Here is a tiny trained network, its code and every weight. The questions are about switching its units off for an input and a class, where a switched-off unit gives its printed mean instead of its output.

import numpy as np


def w(rows, s, z=0):
    codes = np.array(rows[::2]) - 128.0
    scale = np.full(codes.shape[1], s)
    scale[-1] = z or s
    return codes * scale


def f(y):
    return np.maximum(y, 0)


def log_softmax(a):
    a = a - a.max(-1, keepdims=True)
    return a - np.log(np.exp(a).sum(-1, keepdims=True))


def net(x, mask):
    res = np.array(x, float).reshape(1, 6) / 4 @ E
    y = f(res @ A[0][:, :-1].T + A[0][:, -1])
    res = res + np.where(mask, y, B[0][:, -1]) @ B[0][:, :-1]
    return log_softmax(res[-1] @ U[:, :-1].T + U[:, -1])


A, B = {}, {}
E = w([
[138,155,134,226,155,10],'x0',
[38,102,66,130,249,150],'x1',
[111,141,107,108,120,114],'x2',
[127,116,123,140,119,132],'x3',
[32,66,250,93,121,90],'x4',
[110,110,96,139,97,123],'x5',
],0.013)
A[0] = w([
[121,133,122,72,91,146,121],'N0',
[160,179,165,95,11,92,63],'N1',
[131,120,130,163,145,21,166],'N2',
[95,116,131,141,227,166,37],'N3',
[115,128,161,82,133,98,68],'N4',
[94,158,115,156,99,111,80],'N5',
[122,158,161,184,141,103,114],'N6',
[78,74,93,130,204,140,35],'N7',
[194,145,178,135,89,128,50],'N8',
[41,62,225,106,102,82,94],'N9',
[126,109,132,67,101,220,129],'N10',
[209,187,45,161,146,176,99],'N11',
[84,39,193,87,147,88,68],'N12',
[136,79,110,93,116,195,136],'N13',
[158,85,113,67,122,174,130],'N14',
[166,74,185,64,66,55,82],'N15',
[99,108,139,96,86,208,133],'N16',
[195,174,137,109,85,123,4],'N17',
[119,127,137,41,111,174,180],'N18',
[53,103,78,132,243,112,54],'N19',
[104,181,138,212,150,15,194],'N20',
[145,85,124,51,167,179,134],'N21',
],0.012,0.0032)
B[0] = w([
[132,110,135,146,166,105,172],'N0',
[83,183,155,190,75,175,228],'N1',
[158,98,193,145,145,59,211],'N2',
[105,153,120,147,75,165,185],'N3',
[154,113,91,113,106,125,163],'N4',
[137,104,130,137,119,114,146],'N5',
[161,123,155,128,171,108,175],'N6',
[55,155,104,174,82,161,192],'N7',
[107,194,126,152,122,149,189],'N8',
[168,89,48,46,118,158,252],'N9',
[144,119,177,160,187,83,209],'N10',
[183,69,59,9,112,167,224],'N11',
[154,130,70,69,102,137,216],'N12',
[148,111,127,160,143,87,183],'N13',
[136,120,184,135,149,70,182],'N14',
[61,196,82,126,123,160,216],'N15',
[136,85,147,156,181,91,197],'N16',
[98,162,103,153,104,175,182],'N17',
[150,79,150,151,132,60,201],'N18',
[67,173,140,171,103,161,220],'N19',
[145,90,167,138,201,70,247],'N20',
[125,129,201,132,123,108,186],'N21',
],0.011,0.019)
U = w([
[148,153,187,190,149,23,216],'0',
[153,163,36,5,88,180,147],'1',
[38,252,120,240,64,215,6],'2',
],0.013,0.0016)

Each question gives the input, the list of numbers given to net, and the class t.
The units are the neurons (one row each of A and B). Each row of codes is followed by its name. A weight is (code - 128) times the scale printed after its matrix; where a second scale follows, it is the last column's (A, B and U).
mask holds one flag per neuron, in row order. A switched-off neuron (its flag False) gives its mean, the last column of its row in B, instead of its output. The means were averaged over made-up inputs and are rounded, as every weight is.
A unit's drop is (log p(t) with every unit on - log p(t) with that unit switched off) / (log p(t) with every unit on - log p(t) with every unit switched off).
The circuit of an input: a set's keep is (log p(t) with only the set's units on - log p(t) with every unit switched off) / (log p(t) with every unit on - log p(t) with every unit switched off). Starting from the 12 units with the biggest drops (on a tie, the unit counted first), units are removed one at a time, each time the one whose removal leaves the highest keep (on an exact tie, the one counted first), for as long as the keep stays at least 0.8.
circuit, biggest first: the units of the circuit, biggest drop first
k most important neurons: the k neurons with the biggest drops, biggest first
drop when u is switched off: that unit's drop, to one decimal
input [5,-3,3,5,-8,8], class 1: circuit, biggest first -> N11
input [1,-3,-2,8,3,8], class 1: 2 most important neurons -> N19, N9
input [5,8,8,-1,-8,-5], class 1: 2 most important neurons -> N11, N1
input [-1,-3,7,1,-2,2], class 2: circuit, biggest first -> N9, N20
input [-4,5,-5,-4,-4,5], class 2: 4 most important neurons -> N9, N20, N7, N2
input [-7,-7,-7,8,-5,-4], class 0: 2 most important neurons -> N10, N14
input [-1,-6,-2,8,-4,-8], class 2: 2 most important neurons -> N9, N1
input [-2,6,-1,-2,6,-6], class 1: 3 most important neurons -> N9, N12, N1
input [3,-7,-2,7,-5,8], class 2: 2 most important neurons -> N1, N9
input [-5,-8,-7,0,-7,-2], class 2: 3 most important neurons -> N1, N9, N17
input [-5,5,-7,3,-3,3], class 0: 2 most important neurons -> N1, N15
input [6,5,-5,3,-8,4], class 1: drop when N11 is switched off -> 3.1
input [-7,5,3,6,-6,-7], class 0: drop when N9 is switched off -> 0.1
input [1,-6,-4,-6,8,3], class 1: circuit, biggest first -> N9
input [3,4,-4,-7,6,1], class 1: drop when N9 is switched off -> 0.2
